Each row comes from the steps of one walk. Every step used is in the known rows, and no mark comes twice. Write the walk behind each row, first mark first.
Each row is shifted at random along 3 fixed directions that mean nothing.
Known rows:
vule/gudani/zekof/sakile/teno/nanug/dupuni/laka: [-0.03  0.38  0.32 -0.27 -0.79  0.45 -0.11 -0.64  0.91  0.72 -0.41  0.34
 -0.42 -0.44  0.64 -0.51  0.03 -0.40  0.07  0.54 -0.42 -0.15  0.67  0.15
  1.15  0.81 -0.17  1.29  0.03 -0.71 -0.04 -0.35 -1.03  0.29 -0.97  0.20
  0.38 -0.23  0.47 -1.38  0.22]
gemab/gudani/vule/nanug/teno/dupuni/laka: [ 0.29  2.56 -0.46  0.39 -2.10  0.44 -1.80 -1.47  1.06  0.37  0.73  0.21
  0.48 -0.39 -0.50  0.68 -0.98 -0.38 -0.69  0.67  1.26  0.20  0.03  0.60
  0.24  0.08  0.01 -0.55 -1.31 -0.60 -0.29 -0.94 -2.13 -0.54 -2.11  1.62
  1.53 -0.15  0.70  0.03  0.48]
laka/zekof/sakile/gemab/gudani: [ 1.13 -1.00 -1.09  0.56 -0.77 -0.73  0.19 -0.36 -1.46 -0.93  0.79 -0.08
  0.78  0.30 -1.05  2.08  0.27 -0.86 -0.36 -1.52  0.33  1.31 -1.61 -0.84
 -1.51 -0.67  0.60  0.45 -1.04  0.69  0.72  0.74 -0.41 -0.84  2.34 -1.61
 -1.29  0.57  0.56  0.55 -0.85]
sakile/teno/vule/nanug/dupuni: [-0.89 -0.03  1.02 -0.07  2.11 -1.50  1.98  4.68  0.17  1.63 -1.52  2.45
 -0.98 -1.19  2.35 -2.26  0.03  0.61  1.71  1.33  2.09 -2.98  0.35 -2.90
  0.78  1.18 -1.23  6.17  0.46  0.29 -0.07 -1.29  0.56  0.78  3.00  0.93
 -1.06 -0.38  3.68 -2.63  0.28]
gudani/vule/teno/dupuni/laka/zekof/gemab: [ 0.69  1.84 -0.57  0.38 -0.46  1.37 -1.15 -1.33  0.22  0.50  0.64  0.23
 -0.89 -0.67 -1.06  0.51  0.43 -0.22 -0.63  0.35  0.53  1.28  0.12  1.51
  0.36 -0.47  1.02 -0.20 -1.74 -1.05  0.39 -0.45 -0.74 -0.43 -1.91  1.55
  0.31 -0.63 -0.37  0.78  0.01]
gemab/sakile/teno/nanug/gudani/zekof/laka: [ 0.52 -2.08  0.54 -0.07 -0.10 -0.74  0.43  1.46 -0.17 -0.15 -0.65  0.77
 -0.53 -0.60  0.66 -0.43  0.37 -0.62  1.56  0.27  0.43 -0.28 -0.67 -0.90
 -0.33  0.60  0.84  2.68  0.39 -0.30  0.53  0.27  0.27  1.14  1.87 -0.78
 -0.78 -0.46  1.31 -2.09 -0.11]
gemab/gudani/teno/dupuni: [ 0.60  0.16  0.16 -0.24 -1.33 -0.38 -0.61  0.21  0.28 -0.03  1.70 -0.35
 -1.29  0.35  0.21  0.92  0.50 -0.03  1.23  0.15  0.17  0.57 -0.35  0.96
 -1.28 -0.90  0.75  0.38  0.07 -0.06  0.53  0.01 -2.19  0.60 -0.49  0.39
 -0.68 -0.71  0.31 -0.06  0.54]
gemab/gudani/vule/nanug/teno/dupuni/laka/zekof/sakile: [ 0.48 -0.57 -1.41  0.30 -0.98 -0.93  0.15  0.09 -1.02 -0.45 -0.11  0.17
  1.61 -0.84 -1.98  1.28 -0.17 -1.43 -0.49 -1.61  0.68  0.85 -1.78 -1.35
 -0.78 -0.06  0.90 -0.04 -1.54  1.00  1.34  0.21  0.06 -0.82  2.82 -0.91
 -0.41  0.64  0.95 -0.36 -0.28]
vule/gudani/zekof/gemab/sakile/teno: [ 0.90 -0.92 -0.32 -0.26 -1.17  0.22 -0.21 -0.03 -0.56 -0.43  0.33 -0.25
 -0.09 -0.26  0.51  0.41  0.72 -0.58  0.04  0.35 -0.40  1.10 -1.23  0.51
 -0.61 -0.06  0.67  0.78 -0.67 -0.43  0.11 -0.43 -0.12  0.11  1.05 -0.41
 -1.30 -0.75 -0.10 -0.16 -0.54]
gudani/vule/sakile/teno/nanug/dupuni/laka: [-0.35 -0.04  0.04  0.13 -0.12 -0.46  1.12  1.07  0.31  0.60 -0.45  1.14
  0.07 -0.34  0.25 -0.29  0.01 -0.60  0.38 -0.52  0.36 -0.81 -0.35 -1.32
  0.70  0.29 -0.14  2.66 -0.01  0.26  0.03 -0.26 -0.38  0.93  1.46 -0.52
 -0.31 -0.24  1.55 -1.52  0.13]
nanug/teno/vule/gudani: [-0.28  0.38 -0.59 -0.91 -1.26  0.61 -0.58  1.17  0.18  0.20 -0.06  0.55
 -0.16 -0.90 -0.20 -0.19 -0.45 -0.04  0.35  0.38  0.39 -0.36 -0.23 -0.12
 -0.74 -0.25 -0.22 -0.04 -1.00  0.80  0.74 -0.42 -1.60 -0.26  0.25  1.48
 -0.42  0.14  1.26 -0.16  0.27]
teno/gudani/zekof/laka/gemab: [ 0.23 -0.36  0.25  0.81  1.23 -0.26  1.07  1.58 -0.52  0.31  0.21  1.16
 -0.35 -0.76  0.21 -0.16  0.10 -0.05  1.34 -0.26  1.28 -0.08 -0.37 -1.09
 -0.18  0.37  0.99  3.01 -0.16  0.06  0.34  0.29  0.31  0.92  1.78  0.13
 -0.53 -0.04  1.46 -0.55 -0.63]
gemab/gudani/teno/nanug/dupuni/laka/zekof: [ 0.38  1.48  0.37  0.25 -0.57  0.14 -0.50 -0.30  0.83  0.87  0.61  0.13
 -0.83 -0.05 -0.27  0.10 -0.48  0.42  0.45  0.46  1.39  0.12  0.63  0.54
  1.21  0.70  0.51  1.50  0.17 -0.43 -0.54 -0.08 -1.18  0.39 -1.40  0.91
  1.23 -0.01  0.62 -0.99 -0.50]
teno/dupuni/laka/zekof/sakile/gemab/gudani/vule/nanug: [ 0.23 -1.78  1.01  0.12  0.73  1.21  1.66  0.43 -0.26  0.08 -0.92 -0.48
 -2.03  0.78 -0.23 -1.75  1.38  0.90  0.01  0.22 -1.04  0.25  0.79  1.15
  0.62  0.38 -0.17  1.86  1.04 -0.88  0.66  0.93 -0.46  1.06 -0.88 -0.18
 -0.55 -0.75  0.18 -0.70 -1.29]
gemab/sakile/teno/gudani: [ 0.87 -0.65  0.49 -0.93 -1.34  0.83 -0.27 -0.10  0.36 -0.09  0.91 -0.17
 -1.10  0.58  0.71  0.14  0.29  0.67  1.24  0.18 -0.40  1.54  0.32  1.31
 -0.91 -0.87  0.98  0.01  0.35 -0.06  0.47  0.14 -2.19  0.16 -1.26  0.57
 -0.50 -0.76 -0.08  0.07 -0.17]
nanug/gudani/vule/teno/dupuni/laka/zekof: [-0.13 -0.25 -0.33 -0.35 -0.30  0.38  1.32  0.41 -0.46  0.09  0.41  0.28
 -0.85 -0.03 -1.74  0.17  0.17 -0.38  0.42 -1.78 -0.04  0.11 -0.28 -0.03
  0.38 -0.64  0.77  0.26 -0.14  0.69  1.14  1.20 -0.70  0.89  0.97 -0.54
 -0.36  0.19  0.47 -0.51 -0.80]
nanug/teno/dupuni/laka/zekof/gudani/vule/sakile: [-0.40 -2.75 -1.25 -0.68 -0.07 -0.65  2.26  1.87 -1.76 -0.75 -0.44  0.26
  0.41 -0.35 -2.04  0.32  0.59 -1.32  0.03 -2.69 -0.76  0.09 -1.86 -1.58
 -1.16 -0.66  0.50  0.67 -0.56  1.50  1.85  1.27  0.50  0.68  4.29 -1.93
 -2.02  0.62  1.00 -0.13 -0.64]
nanug/gudani/vule/teno/dupuni/laka: [-0.61  0.25  0.42 -0.05  0.02 -0.25  0.82  1.18  0.53  0.39 -0.02  1.01
 -0.79 -0.26  0.02 -0.43 -0.21  0.00  0.62 -0.20  0.73 -1.22  0.14 -0.57
  0.44  0.07 -0.06  2.28  0.26  0.24  0.23 -0.10 -1.16  1.18  1.01  0.02
 -0.26 -0.42  1.89 -1.37  0.11]
vule/gudani/teno/dupuni/laka/zekof/sakile/gemab: [ 0.35 -1.48  0.17 -0.21  0.86  0.68  1.77  0.20 -0.61  0.01 -0.61  0.20
 -0.95 -0.01 -0.14 -0.38  1.04 -0.10 -0.04 -0.78 -1.08  0.82  0.24 -0.28
 -0.02 -0.24  0.52  2.02 -0.07 -0.25  0.75  0.35  0.31  0.17  1.28 -1.00
 -1.54  0.08 -0.16 -0.12 -0.54]
nanug/dupuni/teno/vule: [-0.15  1.60  0.38  0.40 -0.17 -1.41 -0.75  1.67  1.04  1.24  0.38  1.30
 -0.26 -1.27  0.89  0.35 -0.61 -0.07  0.88  0.78  2.47 -1.48  0.28 -1.16
  0.09  0.24 -0.20  2.64 -0.42  0.29 -0.26 -1.55 -1.40 -0.20  0.91  1.15
  0.37 -0.47  2.42 -1.63  1.03]
sakile/teno/dupuni/laka/gudani/zekof/gemab: [ 0.93  1.63 -0.07  0.21 -0.78  1.21 -1.25 -2.04  0.30  0.32  1.17  0.15
 -0.88 -0.53 -0.14  0.55  0.50 -0.44 -0.22  0.56 -0.29  1.50  0.29  1.58
  0.25 -0.34  1.12 -0.51 -1.60 -1.44  0.15 -0.32 -1.12 -0.40 -2.36  1.40
  0.31 -0.48 -1.19  0.68  0.16]
zekof/gemab/sakile/teno/gudani/vule/nanug/dupuni/laka: [ 0.36 -0.24  0.69 -0.38 -0.53  1.03  0.32 -0.64  0.68  0.56 -0.41 -0.18
 -1.64  0.51  0.21 -1.22  0.74  0.35 -0.10  0.60 -0.64  0.09  1.24  1.37
  1.30  0.45 -0.50  1.32  0.53 -1.47 -0.07 -0.16 -0.94  0.44 -2.18  0.07
  0.07 -1.11  0.11 -1.14 -0.14]
nanug/gudani/vule/sakile/gemab: [-0.45 -0.08 -0.05  0.12  0.81  0.94  1.26  1.82 -0.54  0.01 -0.80  0.95
 -0.34 -0.47  0.99 -1.25  0.08  0.25 -0.23  0.43  0.15 -0.82 -0.20 -1.36
 -0.30  0.26 -0.46  2.65 -0.59 -0.37 -0.04 -0.16  0.21  0.70  0.89  0.42
 -0.82  0.34  1.04  0.26 -0.49]
gemab/sakile/teno/vule/nanug/dupuni: [ 0.09  0.54 -0.71 -0.29 -0.84 -0.56  0.04  1.50 -0.21  0.85  0.02  0.93
 -0.09 -0.66  0.68 -0.27  0.09 -0.33  0.58  0.27  0.85 -0.69 -0.63 -1.19
 -0.30  0.16 -0.75  1.55 -0.91  0.11  0.71 -0.80 -0.57 -0.31  1.13  0.54
 -0.54  0.02  1.67 -0.89  0.33]
nanug/gudani/vule/teno/dupuni/laka/zekof/sakile: [-0.04  1.03  0.18 -0.03 -0.02  0.96 -0.78 -0.05  0.66  0.58 -0.46  0.15
 -0.47 -0.90  0.09 -0.71 -0.44  0.30 -0.14  1.06  0.66  0.28  0.82  0.37
  0.49  0.88  0.52  1.10 -0.52 -0.59  0.29 -0.44 -0.72 -0.21 -1.02  1.63
  0.77  0.13  0.61 -0.70 -0.10]
sakile/gemab/gudani/vule/nanug/teno/dupuni/laka: [ 0.43  0.65 -0.17  0.18 -1.24  0.29  0.06 -0.98  0.35  0.09  0.27  0.23
 -0.15  0.14 -0.80  0.35 -0.03 -0.54 -0.57 -0.45  0.20  0.14  0.01  0.17
  0.24 -0.36 -0.08  0.27 -0.74 -0.42  0.22 -0.11 -1.31 -0.14 -0.80  0.04
  0.22 -0.24  0.42 -0.16  0.15]
vule/nanug/gudani/zekof/gemab/sakile: [ 0.95 -2.05 -0.86 -0.95 -2.19  0.97 -0.33 -0.88 -0.68 -0.59  0.91 -1.61
 -1.37  0.80 -1.01  0.21  0.99 -0.22  0.41 -0.31 -1.21  1.35 -0.33  2.31
 -0.76 -0.13  0.52 -1.62  0.11 -1.05  1.28  1.23 -0.89  0.65 -1.37 -0.98
 -0.89 -0.68 -0.81  0.12 -0.69]
sakile/teno/gudani/zekof/laka/gemab: [ 0.82 -0.74  0.03  0.09 -0.22  1.10  0.78 -0.70 -0.58 -0.04  0.82 -0.02
 -0.88 -0.11 -0.39  0.23  0.83 -0.47  0.69 -0.80 -0.84  1.57 -0.13  0.88
 -0.31 -0.55  1.41  0.29 -0.46 -0.46  0.88  0.80 -0.32  0.54 -0.08  0.00
 -0.80 -0.37 -0.84  0.35 -0.66]
nanug/dupuni/laka/gudani/zekof/sakile/teno/vule: [ 0.25 -1.07  0.91 -0.16  0.10 -0.35  0.75  0.79 -0.09  0.33 -0.29  0.65
 -0.81 -0.57  0.47 -0.31  0.81 -0.47  0.87 -0.43 -0.30  0.00  0.39 -0.55
 -0.19 -0.12  0.41  1.93 -0.05  0.12  0.81  0.07 -0.43  0.19  1.43 -0.05
 -0.87 -0.14  0.57 -1.68  0.29]
gemab/sakile/teno/vule/gudani/zekof: [ 0.15 -1.34 -0.26 -0.23 -1.48  0.08  0.27  0.87 -0.92 -0.71  0.30 -0.14
 -0.09 -0.59 -0.08  0.28  0.80 -0.75  0.57 -0.64 -0.51  0.22 -1.48 -0.15
 -1.15 -0.41  0.42 -0.12 -0.41  0.41  0.97  0.53 -0.72  0.96  1.72 -0.65
 -0.98  0.03  0.48 -0.28 -0.57]
vule/gudani/zekof/sakile/gemab: [ 0.68 -0.15 -1.94  0.08 -1.93  1.12 -0.46 -1.96 -1.37 -1.05  0.75 -0.38
  1.10 -0.53 -0.90  1.60  0.73 -1.77 -1.11 -1.32 -1.50  1.90 -1.68 -0.10
 -1.64 -1.15  0.60 -2.26 -2.39 -0.29  1.40  0.37 -0.57 -0.71  0.62 -0.95
 -1.21  0.65 -1.15  1.82 -0.12]
zekof/gemab/sakile/teno/vule/nanug: [ 0.75  1.26 -1.71  0.05 -2.13  0.46 -1.57 -0.43 -0.53  0.12  0.60  0.81
  1.00 -1.10 -0.25  1.08  0.17 -0.60 -0.56  0.11  0.61  1.51 -1.79  0.06
 -1.47 -0.79  0.66 -1.13 -2.83 -0.01  1.06 -1.38 -1.09 -1.24  0.76  1.20
 -0.23 -0.20  0.45  0.96  0.26]
dupuni/teno/vule/sakile/gemab/gudani: [ 0.64  1.62 -1.42  1.08 -1.70 -0.66 -1.47 -0.62 -0.51 -0.35  0.99  0.68
  1.84 -0.79 -0.17  2.34 -0.88 -0.61 -1.47 -0.18  1.66  0.58 -1.90 -1.13
 -1.40 -0.15  0.07  0.25 -2.41  0.47 -0.36 -1.17 -1.31 -1.60  1.52  0.18
  0.36  0.89  1.21  1.37 -0.19]
nanug/gudani/teno/dupuni/laka: [ 0.15  2.55 -1.56  0.11 -2.68 -0.37 -1.62 -1.54  0.28 -0.15  1.83  0.62
  1.26 -0.67 -1.08  2.38 -0.95 -1.45 -0.26 -1.28  0.84  0.71 -1.28 -0.42
 -0.91 -1.12  0.88 -1.59 -2.01  0.32  0.43 -0.69 -2.18 -0.38  0.42 -0.04
  0.59  0.35  0.43  0.38  0.96]

Write each row's walk:
[ 0.14 -0.85 -1.13 -0.24 -1.14  0.95  0.98 -0.79 -1.01 -0.52  0.40 -0.09
  0.18  0.05 -1.70  0.07  1.04 -0.91 -0.40 -1.67 -1.97  1.52 -1.57  0.32
 -0.56 -0.94  0.71 -1.42 -1.31  0.54  1.85  0.67 -0.97  0.41  1.28 -0.56
 -1.07 -0.22 -0.71  0.28 -0.71]	zekof/sakile/teno/dupuni/laka/gudani/vule/nanug
[ 1.35 -0.32 -0.80  0.18 -1.34 -0.23 -0.09 -0.74 -0.71 -0.07  1.45  0.06
  0.02 -0.16 -0.35  1.70  0.75 -1.27  0.69 -1.27 -0.44  1.84 -1.38  0.00
 -1.38 -1.17  1.32 -0.25 -1.13  0.07  1.23  0.30 -0.60 -0.27  1.00 -0.60
 -1.02 -0.10 -0.40  0.39  0.10]	gudani/zekof/laka/gemab/sakile/teno/dupuni
[ 0.55  0.28 -0.51 -0.06 -0.02  0.90  0.32 -0.68 -0.11  0.38 -0.48  0.44
 -0.11 -0.65 -0.11 -0.19  0.54 -0.40 -0.66 -0.09 -0.66  0.97 -0.06 -0.53
  0.34  0.21  0.35  1.06 -1.22 -0.55  0.54 -0.37 -0.03 -0.62  0.02 -0.02
 -0.40  0.41 -0.35  0.07 -0.04]	vule/gudani/teno/nanug/dupuni/laka/zekof/sakile/gemab
[ 0.17  1.11 -0.60 -0.19 -1.01  0.21 -0.32  0.86 -0.05  0.46  0.08  0.53
 -0.05 -0.65  0.50 -0.77  0.24 -0.32  0.13  0.62  0.29 -0.34 -0.79 -0.79
 -0.03  0.16 -0.64  0.64 -1.06 -0.38  0.55 -0.71 -0.92 -0.07 -0.38  0.89
  0.00 -0.23  0.90 -0.42  0.25]	gemab/sakile/teno/gudani/vule/nanug/dupuni
[-0.16 -0.68  0.10 -0.30 -0.34 -0.33  0.15  0.75  0.17  0.33 -0.36  0.06
 -0.14 -1.11  0.70 -0.74  0.19 -0.33  0.58  0.69  0.22 -0.36  0.04 -0.37
  0.04  0.94  0.29  1.18 -0.17 -0.54  0.74 -0.46 -0.61  0.18  0.40  0.14
 -0.13 -0.20  0.86 -0.87  0.29]	vule/nanug/dupuni/teno/gudani/zekof/sakile
[ 0.50 -2.40  0.55 -0.14 -0.67  0.21  0.84 -0.80 -0.34 -0.31  0.43 -1.68
 -1.42  0.90 -0.36  0.02  0.95 -0.36  0.51 -0.51 -1.21  0.54  0.87  1.54
  0.11  0.67  0.17  0.69  1.42 -0.85  0.64  1.60 -0.53  0.91 -0.60 -1.47
 -0.83 -0.32 -0.37 -1.06 -0.76]	nanug/dupuni/laka/gemab/gudani/zekof/sakile
[ 0.43 -2.28 -0.43 -0.62 -1.33  1.42  1.92 -0.44 -1.01 -0.69  0.43 -0.84
 -0.88  0.96 -1.69 -0.49  1.54 -0.11  0.06 -1.96 -2.28  1.64 -0.97  1.40
 -0.35 -1.02  0.75 -1.28  0.15  0.26  1.72  1.44 -1.06  1.29  0.44 -1.39
 -1.23 -0.86 -0.91  0.21 -1.34]	dupuni/laka/gemab/sakile/teno/gudani/vule/nanug
[ 0.30 -3.13  1.19 -1.45 -0.40  1.80  1.67  0.38  0.27 -0.05 -1.05 -1.61
 -2.65  1.03 -0.01 -2.73  1.34  0.66  0.35  1.16 -1.96  0.04  1.63  2.35
  0.62  0.57 -0.34  0.92  1.45 -1.28  0.80  0.91 -0.46  1.15 -2.14  0.42
 -1.42 -1.42 -0.83 -1.06 -0.61]	zekof/sakile/gemab/gudani/vule/nanug/teno
[ 0.57 -2.24  0.62 -1.06 -0.69  2.13  0.95  0.06 -0.18 -0.23 -0.22 -0.98
 -2.50  0.87 -0.19 -1.86  1.95  0.85  0.54  0.41 -2.21  1.33  0.44  2.64
 -0.15 -0.58  0.45 -0.36  0.65 -1.07  1.31  0.78 -1.28  1.22 -2.11  0.31
 -1.18 -1.75 -1.01 -0.04 -0.74]	zekof/gemab/sakile/teno/gudani/vule/nanug
[ 0.75 -0.87  0.78 -0.81 -0.69  1.32  0.84 -1.02  0.69  0.90  0.42 -0.91
 -2.33  1.28 -0.48 -0.51  0.51  0.68  0.97 -0.36 -0.77  1.17  1.77  2.25
  1.47  0.10  0.60  0.69  1.55 -0.70  0.23  1.25 -1.09  0.87 -2.54 -0.04
  0.19 -0.57 -0.75 -1.15 -1.09]	gemab/sakile/teno/nanug/dupuni/laka/zekof
[ 1.19 -0.22 -0.48  0.94 -1.13  0.31 -0.34 -1.48 -0.87 -1.02  0.83 -0.63
  0.02  0.40 -1.71  1.55  1.03 -1.09 -0.81 -1.58 -0.62  1.56 -1.11  0.28
 -1.06 -1.23  0.64 -0.92 -0.96 -0.09  0.91  1.02 -1.09 -0.22 -0.10 -1.10
 -0.39 -0.04 -0.51  0.46 -0.38]	teno/dupuni/laka/zekof/sakile/gemab/gudani/vule
[ 0.11 -1.38  0.37 -0.30 -0.45  0.41  0.45 -0.14  0.15  0.23 -0.24 -0.01
 -1.41 -0.35 -0.01 -0.73  0.69 -0.47  0.88  0.28 -0.47 -0.15  0.46  0.86
  0.47  0.32  0.30  0.90  0.28 -1.11  0.74  0.29 -0.64  0.90 -0.74 -0.24
 -0.31 -0.74  0.26 -0.90 -0.04]	vule/nanug/dupuni/teno/gudani/zekof/laka
[ 0.20  0.60  0.19  0.40  0.12  0.01  0.84  0.37 -0.23  0.61 -0.17  0.60
 -0.69 -0.25 -0.52 -0.23  0.15  0.15 -0.21 -0.40  1.01 -0.33  0.21 -0.49
  0.96  0.41 -0.06  2.09 -0.35 -0.30 -0.08 -0.04 -0.09  0.11  0.52 -0.01
  0.31  0.35  0.82 -0.72 -0.77]	sakile/gemab/gudani/teno/vule/nanug/dupuni/laka/zekof
[ 0.56  2.42 -1.43  0.28 -2.81  0.75 -1.82 -2.72  0.58  0.25  1.24  0.00
  0.82 -0.17 -0.57  1.61 -0.57 -0.87 -1.36 -0.11  0.06  1.10 -0.55  0.54
  0.03 -0.06  0.01 -1.33 -1.97 -0.77 -0.18 -0.74 -1.95 -0.87 -1.97  0.45
  1.21  0.54 -0.40  0.92  0.49]	vule/sakile/gemab/gudani/teno/nanug/dupuni/laka
[ 0.16 -0.53  0.81  0.18 -0.20  0.79  0.54  0.26  0.04  0.48 -0.60  0.18
 -0.77 -0.42  0.75 -1.15  0.59  0.66 -0.11  0.83 -0.08  0.34  0.42  0.77
  0.31  0.82  0.24  1.65 -0.10 -0.68  0.29 -0.41 -0.58  0.25  0.08  0.91
  0.08 -0.43  0.46 -0.69 -0.81]	dupuni/laka/gemab/gudani/zekof/sakile/teno/vule/nanug
[ 0.76 -2.21  0.21 -0.39 -0.70 -0.53  0.18  0.73 -0.16  0.07  0.16 -0.88
 -1.58  0.09 -0.23 -0.08  1.13 -0.13  0.66  0.14 -0.17 -0.13 -0.02  0.95
 -0.06  0.55 -0.11  1.34  0.77 -0.62  0.56  0.36 -0.33  0.55  0.21 -1.22
 -1.04 -0.89  0.65 -1.33 -0.20]	nanug/dupuni/teno/vule/gudani/zekof/gemab/sakile
[ 0.50  0.63 -0.06 -0.99 -1.19  2.04 -0.76 -1.04  0.88  0.75  0.50 -0.43
 -1.89  0.04 -0.54 -1.14  0.30  0.21  0.54  1.07 -1.04  0.97  1.16  2.15
  0.14 -0.31  0.32 -1.22 -0.74 -1.00  1.19  0.16 -1.89 -0.09 -3.84  2.60
  0.27 -0.57 -0.98  0.26  0.44]	zekof/laka/gudani/vule/nanug/teno/dupuni
[-0.16 -0.93 -0.41  0.23 -0.54 -0.92  0.14  1.08 -0.47 -0.15 -0.50  1.06
  0.34 -1.46 -0.41  0.15 -0.04 -1.23  0.52 -0.39  0.89 -0.88 -1.19 -1.28
 -0.34  0.35  0.50  1.33 -0.91  0.00  0.85 -0.27  0.05  0.54  2.67 -0.68
 -0.37 -0.07  1.59 -1.40  0.11]	dupuni/teno/vule/nanug/gudani/zekof/laka
[ 0.55  1.45 -0.57 -0.46 -1.94  1.38 -1.97 -1.68  0.48  0.33  0.72 -0.35
 -0.92 -1.15 -0.40  0.04  0.33 -0.43 -0.70  1.05 -0.20  0.71  0.33  2.02
  0.07 -0.02  0.63 -2.03 -1.83 -1.71  0.68 -0.65 -1.54 -0.65 -2.96  1.57
  0.77 -0.67 -1.00  0.57  0.61]	dupuni/teno/vule/nanug/gudani/zekof/gemab
[ 0.46 -0.22 -0.48  0.42 -0.55 -1.00  0.83  0.35 -0.27  0.26  1.05  0.33
 -0.03  0.36 -0.92  1.01 -0.17 -0.06  0.15 -1.00  0.81 -0.08 -0.98 -0.51
  0.23  0.53  0.08  1.81 -0.07  0.96  0.24  0.54 -1.01  0.22  1.79 -0.92
 -0.39  0.12  1.53 -0.70 -0.90]	vule/teno/nanug/dupuni/laka/gemab/gudani
[ 0.03 -2.17 -0.32 -0.39 -0.66  0.27  1.02  0.87 -0.97 -0.35  0.03 -0.31
 -0.82  0.08 -1.03  0.44  0.74  0.05  0.06 -1.08 -0.35  0.71 -0.51  0.80
 -0.99 -0.28  0.80  0.91 -0.16  0.36  0.86  0.61 -0.23  0.58  1.80 -0.72
 -1.18  0.09  0.36  0.21 -0.67]	dupuni/laka/zekof/gemab/gudani/teno/vule/sakile
